Here is a tiny trained network, its code and every weight. The questions are about switching its units off for an input and a class, where a switched-off unit gives its printed mean instead of its output.

import numpy as np


def w(rows, s, z=0):
    codes = np.array(rows[::2]) - 128.0
    scale = np.full(codes.shape[1], s)
    scale[-1] = z or s
    return codes * scale


def f(y):
    return np.maximum(y, 0)


def log_softmax(a):
    a = a - a.max(-1, keepdims=True)
    return a - np.log(np.exp(a).sum(-1, keepdims=True))


def net(x, mask):
    res = np.array(x, float).reshape(1, 5) / 4 @ E
    y = f(res @ A[0][:, :-1].T + A[0][:, -1])
    res = res + np.where(mask, y, B[0][:, -1]) @ B[0][:, :-1]
    return log_softmax(res[-1] @ U[:, :-1].T + U[:, -1])


A, B = {}, {}
E = w([
[141,85,1,116,145],'x0',
[193,176,106,224,79],'x1',
[38,78,137,232,153],'x2',
[205,117,150,142,237],'x3',
[184,33,151,116,86],'x4',
],0.0086)
A[0] = w([
[155,131,119,190,113,86],'neuron 0',
[197,192,116,45,106,20],'neuron 1',
[167,124,149,142,202,97],'neuron 2',
[122,151,123,135,168,118],'neuron 3',
[107,109,135,108,130,156],'neuron 4',
[96,100,146,48,180,12],'neuron 5',
[153,64,147,143,125,57],'neuron 6',
[70,144,81,112,16,15],'neuron 7',
[176,28,153,120,65,42],'neuron 8',
[170,137,83,190,115,73],'neuron 9',
[145,132,89,104,123,70],'neuron 10',
[136,104,45,127,133,10],'neuron 11',
[124,128,140,75,135,137],'neuron 12',
[122,156,248,126,124,136],'neuron 13',
[103,208,95,120,172,101],'neuron 14',
[160,118,136,98,107,149],'neuron 15',
[82,58,138,209,149,36],'neuron 16',
[64,83,138,96,164,23],'neuron 17',
[80,102,115,194,147,99],'neuron 18',
[145,153,106,111,96,51],'neuron 19',
[148,106,80,127,173,126],'neuron 20',
[138,95,123,133,121,25],'neuron 21',
[159,148,115,156,93,42],'neuron 22',
[77,108,119,99,91,125],'neuron 23',
[81,178,107,121,153,57],'neuron 24',
[157,166,154,169,95,73],'neuron 25',
[110,95,25,125,143,7],'neuron 26',
[115,199,104,137,134,68],'neuron 27',
[183,115,118,146,221,4],'neuron 28',
],0.016,0.0012)
B[0] = w([
[158,119,89,160,122,187],'neuron 0',
[126,251,150,158,163,243],'neuron 1',
[177,88,162,78,143,199],'neuron 2',
[140,121,130,88,110,163],'neuron 3',
[138,121,108,150,129,162],'neuron 4',
[172,112,62,187,116,217],'neuron 5',
[120,136,113,78,98,171],'neuron 6',
[201,66,195,80,178,251],'neuron 7',
[97,118,81,43,78,210],'neuron 8',
[149,94,77,177,121,205],'neuron 9',
[97,150,148,146,132,167],'neuron 10',
[68,105,144,163,119,198],'neuron 11',
[132,134,109,167,134,178],'neuron 12',
[38,72,172,168,128,233],'neuron 13',
[108,124,92,65,75,207],'neuron 14',
[124,177,128,122,125,172],'neuron 15',
[130,244,148,130,158,231],'neuron 16',
[161,121,73,181,116,206],'neuron 17',
[135,218,144,128,142,216],'neuron 18',
[143,152,136,141,139,168],'neuron 19',
[91,107,163,146,130,184],'neuron 20',
[116,128,122,114,111,146],'neuron 21',
[139,110,87,157,130,176],'neuron 22',
[171,104,151,121,153,195],'neuron 23',
[112,122,100,76,92,188],'neuron 24',
[127,93,94,178,131,187],'neuron 25',
[59,104,162,162,118,217],'neuron 26',
[119,121,94,89,97,186],'neuron 27',
[184,82,179,90,162,212],'neuron 28',
],0.031,0.011)
U = w([
[147,225,179,123,189,203],'0',
[218,53,223,73,207,244],'1',
[29,64,213,171,148,97],'2',
[204,90,61,194,146,1],'3',
[114,128,103,1,73,55],'4',
],0.0096,0.002)

Each question gives the input, the list of numbers given to net, and the class t.
The units are the neurons (one row each of A and B). Each row of codes is followed by its name. A weight is (code - 128) times the scale printed after its matrix; where a second scale follows, it is the last column's (A, B and U).
mask holds one flag per neuron, in row order. A switched-off neuron (its flag False) gives its mean, the last column of its row in B, instead of its output. The means were averaged over made-up inputs and are rounded, as every weight is.
A unit's drop is (log p(t) with every unit on - log p(t) with that unit switched off) / (log p(t) with every unit on - log p(t) with every unit switched off).
The circuit of an input: a set's keep is (log p(t) with only the set's units on - log p(t) with every unit switched off) / (log p(t) with every unit on - log p(t) with every unit switched off). Starting from the 12 units with the biggest drops (on a tie, the unit counted first), units are removed one at a time, each time the one whose removal leaves the highest keep (on an exact tie, the one counted first), for as long as the keep stays at least 0.8.
units of the circuit, in order: the units of the circuit, biggest drop first
most important unit: the unit with the biggest drop
k most important neurons: the k neurons with the biggest drops, biggest first
drop of u: that unit's drop, to one decimal
input [8,-8,-6,-2,2], class 2: units of the circuit, in order : (neuron 26)
input [7,-8,-7,4,-6], class 3: 2 most important neurons : (neuron 5; neuron 16)
input [1,-6,6,2,-8], class 4: 3 most important neurons : (neuron 14; neuron 24; neuron 1)
input [-6,8,6,-8,7], class 1: 2 most important neurons : (neuron 7; neuron 5)
input [0,-6,4,1,2], class 3: 3 most important neurons : (neuron 17; neuron 5; neuron 1)
input [6,0,-5,-6,3], class 1: 4 most important neurons : (neuron 7; neuron 13; neuron 16; neuron 23)
input [-5,-3,-1,4,5], class 2: 2 most important neurons : (neuron 13; neuron 7)
input [2,-6,-2,-6,-8], class 4: 4 most important neurons : (neuron 14; neuron 24; neuron 28; neuron 27)
input [2,-5,4,7,-6], class 1: 2 most important neurons : (neuron 28; neuron 2)
input [6,-8,3,-5,8], class 3: 3 most important neurons : (neuron 17; neuron 5; neuron 14)
input [6,2,-5,7,-6], class 1: 2 most important neurons : (neuron 28; neuron 2)
input [2,3,6,6,-2], class 0: 2 most important neurons : (neuron 16; neuron 7)
input [-5,-2,-2,-5,1], class 1: 2 most important neurons : (neuron 7; neuron 26)
input [0,-5,-8,-8,-4], class 0: most important unit : neuron 1
input [-4,3,-7,4,6], class 0: drop of neuron 1 : 4.4
input [8,6,-3,0,-3], class 2: drop of neuron 26 : 0.2
input [-2,-6,-2,4,4], class 3: drop of neuron 5 : 0.8
